Below are the code and all the weights of a small trained network. Each question names an input and a class and asks about switching units off, where a switched-off unit gives its printed mean instead of its output.

import numpy as np


def w(rows, s, z=0):
    codes = np.array(rows[::2]) - 128.0
    scale = np.full(codes.shape[1], s)
    scale[-1] = z or s
    return codes * scale


def f(y):
    return np.maximum(y, 0)


def log_softmax(a):
    a = a - a.max(-1, keepdims=True)
    return a - np.log(np.exp(a).sum(-1, keepdims=True))


def net(x, mask):
    res = np.array(x, float).reshape(1, 7) / 4 @ E
    y = f(res @ A[0][:, :-1].T + A[0][:, -1])
    res = res + np.where(mask, y, B[0][:, -1]) @ B[0][:, :-1]
    return log_softmax(res[-1] @ U[:, :-1].T + U[:, -1])


A, B = {}, {}
E = w([
[61,85,158,164,171,122,75],'x0',
[3,85,202,47,135,80,249],'x1',
[106,121,145,132,133,132,94],'x2',
[59,15,84,121,75,92,118],'x3',
[83,97,154,152,154,122,87],'x4',
[186,8,171,110,101,9,146],'x5',
[191,44,99,8,243,209,96],'x6',
],0.0073)
A[0] = w([
[159,243,204,113,192,120,142,183],'neuron 1',
[165,121,194,15,214,185,113,96],'neuron 2',
[3,227,26,118,150,249,131,82],'neuron 3',
[46,155,161,23,143,72,178,16],'neuron 4',
[131,129,40,198,175,113,43,90],'neuron 5',
[102,38,96,105,107,94,180,199],'neuron 6',
[40,146,184,67,139,82,205,5],'neuron 7',
[169,165,81,158,74,151,154,158],'neuron 8',
[126,77,113,103,59,62,135,134],'neuron 9',
[99,193,150,205,32,83,92,109],'neuron 10',
[105,196,209,255,78,60,185,66],'neuron 11',
[191,20,215,120,183,162,142,59],'neuron 12',
],0.0078,0.0021)
B[0] = w([
[61,69,86,234,22,198,103,207],'neuron 1',
[88,127,60,117,144,170,156,229],'neuron 2',
[117,82,251,95,40,139,140,255],'neuron 3',
[137,201,143,176,182,3,11,208],'neuron 4',
[191,169,168,118,178,94,157,204],'neuron 5',
[90,130,128,192,110,141,84,208],'neuron 6',
[200,177,159,178,232,50,55,213],'neuron 7',
[140,51,141,163,191,74,15,195],'neuron 8',
[38,71,174,180,66,205,79,197],'neuron 9',
[108,153,108,14,196,82,134,228],'neuron 10',
[20,108,21,46,82,155,198,242],'neuron 11',
[58,27,72,54,42,116,130,192],'neuron 12',
],0.0065,0.0092)
U = w([
[88,98,59,194,132,172,132,252],'0',
[63,107,2,61,206,161,177,6],'1',
[123,69,183,129,77,143,155,82],'2',
[194,181,100,175,246,76,71,113],'3',
],0.0064,0.0024)

Each question gives the input, the list of numbers given to net, and the class t.
The units are the neurons (one row each of A and B). Each row of codes is followed by its name. A weight is (code - 128) times the scale printed after its matrix; where a second scale follows, it is the last column's (A, B and U).
mask holds one flag per neuron, in row order. A switched-off neuron (its flag False) gives its mean, the last column of its row in B, instead of its output. The means were averaged over made-up inputs and are rounded, as every weight is.
A unit's drop is (log p(t) with every unit on - log p(t) with that unit switched off) / (log p(t) with every unit on - log p(t) with every unit switched off).
The circuit of an input: a set's keep is (log p(t) with only the set's units on - log p(t) with every unit switched off) / (log p(t) with every unit on - log p(t) with every unit switched off). Starting from all 12 units, units are removed one at a time, each time the one whose removal leaves the highest keep (on an exact tie, the one counted first), for as long as the keep stays at least 0.8.
units of the circuit, in order: the units of the circuit, biggest drop first
unit that matters most: the unit with the biggest drop
top k neurons: the k neurons with the biggest drops, biggest first
drop when u is switched off: that unit's drop, to one decimal
input [-3,5,-7,-2,-6,4,-1], class 3: units of the circuit, in order => [neuron 7; neuron 4]
input [-1,-4,3,-4,7,6,-7], class 1: units of the circuit, in order => [neuron 11; neuron 10]
input [-8,7,-4,-6,0,-5,2], class 3: top 2 neurons => [neuron 4; neuron 7]
input [6,-3,-7,1,6,0,-4], class 1: units of the circuit, in order => [neuron 11; neuron 10; neuron 3; neuron 1]
input [8,6,-7,-2,7,-8,6], class 2: top 3 neurons => [neuron 3; neuron 11; neuron 10]
input [-4,-5,2,4,-2,1,1], class 3: units of the circuit, in order => [neuron 11; neuron 1]
input [2,8,2,4,0,-4,-1], class 3: unit that matters most => neuron 7
input [3,1,-4,1,-2,0,-7], class 1: units of the circuit, in order => [neuron 11; neuron 10]
input [-3,-8,-7,-8,-5,-4,-3], class 0: top 3 neurons => [neuron 1; neuron 7; neuron 4]
input [8,-5,-2,5,1,-6,-8], class 1: units of the circuit, in order => [neuron 10; neuron 11]
input [-5,-1,-2,-7,-8,-4,4], class 0: top 3 neurons => [neuron 1; neuron 2; neuron 10]
input [-7,-8,8,5,-4,-2,5], class 3: units of the circuit, in order => [neuron 11; neuron 5]
input [-6,-7,8,6,-8,-6,6], class 3: top 2 neurons => [neuron 11; neuron 5]
input [-4,7,-7,8,1,7,-1], class 0: top 3 neurons => [neuron 9; neuron 6; neuron 3]
input [1,0,8,-6,-3,-6,-7], class 1: unit that matters most => neuron 11
input [8,-8,7,2,0,-1,-6], class 3: top 2 neurons => [neuron 5; neuron 12]
input [-4,7,5,1,1,-3,-4], class 3: top 2 neurons => [neuron 7; neuron 4]
input [3,5,0,-3,-7,-6,2], class 2: top 2 neurons => [neuron 3; neuron 11]
input [6,8,8,6,-4,-2,1], class 3: top 2 neurons => [neuron 7; neuron 4]
input [-3,0,2,-2,5,-5,-3], class 2: top 2 neurons => [neuron 3; neuron 2]
input [6,0,-5,5,-6,8,-8], class 1: top 2 neurons => [neuron 11; neuron 10]
input [7,7,-4,8,2,7,5], class 0: top neuron => [neuron 6]
input [2,0,-4,-6,0,-8,-4], class 2: top 2 neurons => [neuron 3; neuron 2]
input [7,1,-7,-3,4,-7,-7], class 1: drop when neuron 11 is switched off => 1.1
input [7,7,-3,-3,6,6,-7], class 1: drop when neuron 5 is switched off => 0.1
input [2,5,3,-1,-8,2,1], class 3: drop when neuron 4 is switched off => 0.2
input [8,-6,-4,5,-5,-8,-5], class 2: drop when neuron 2 is switched off => 0.1
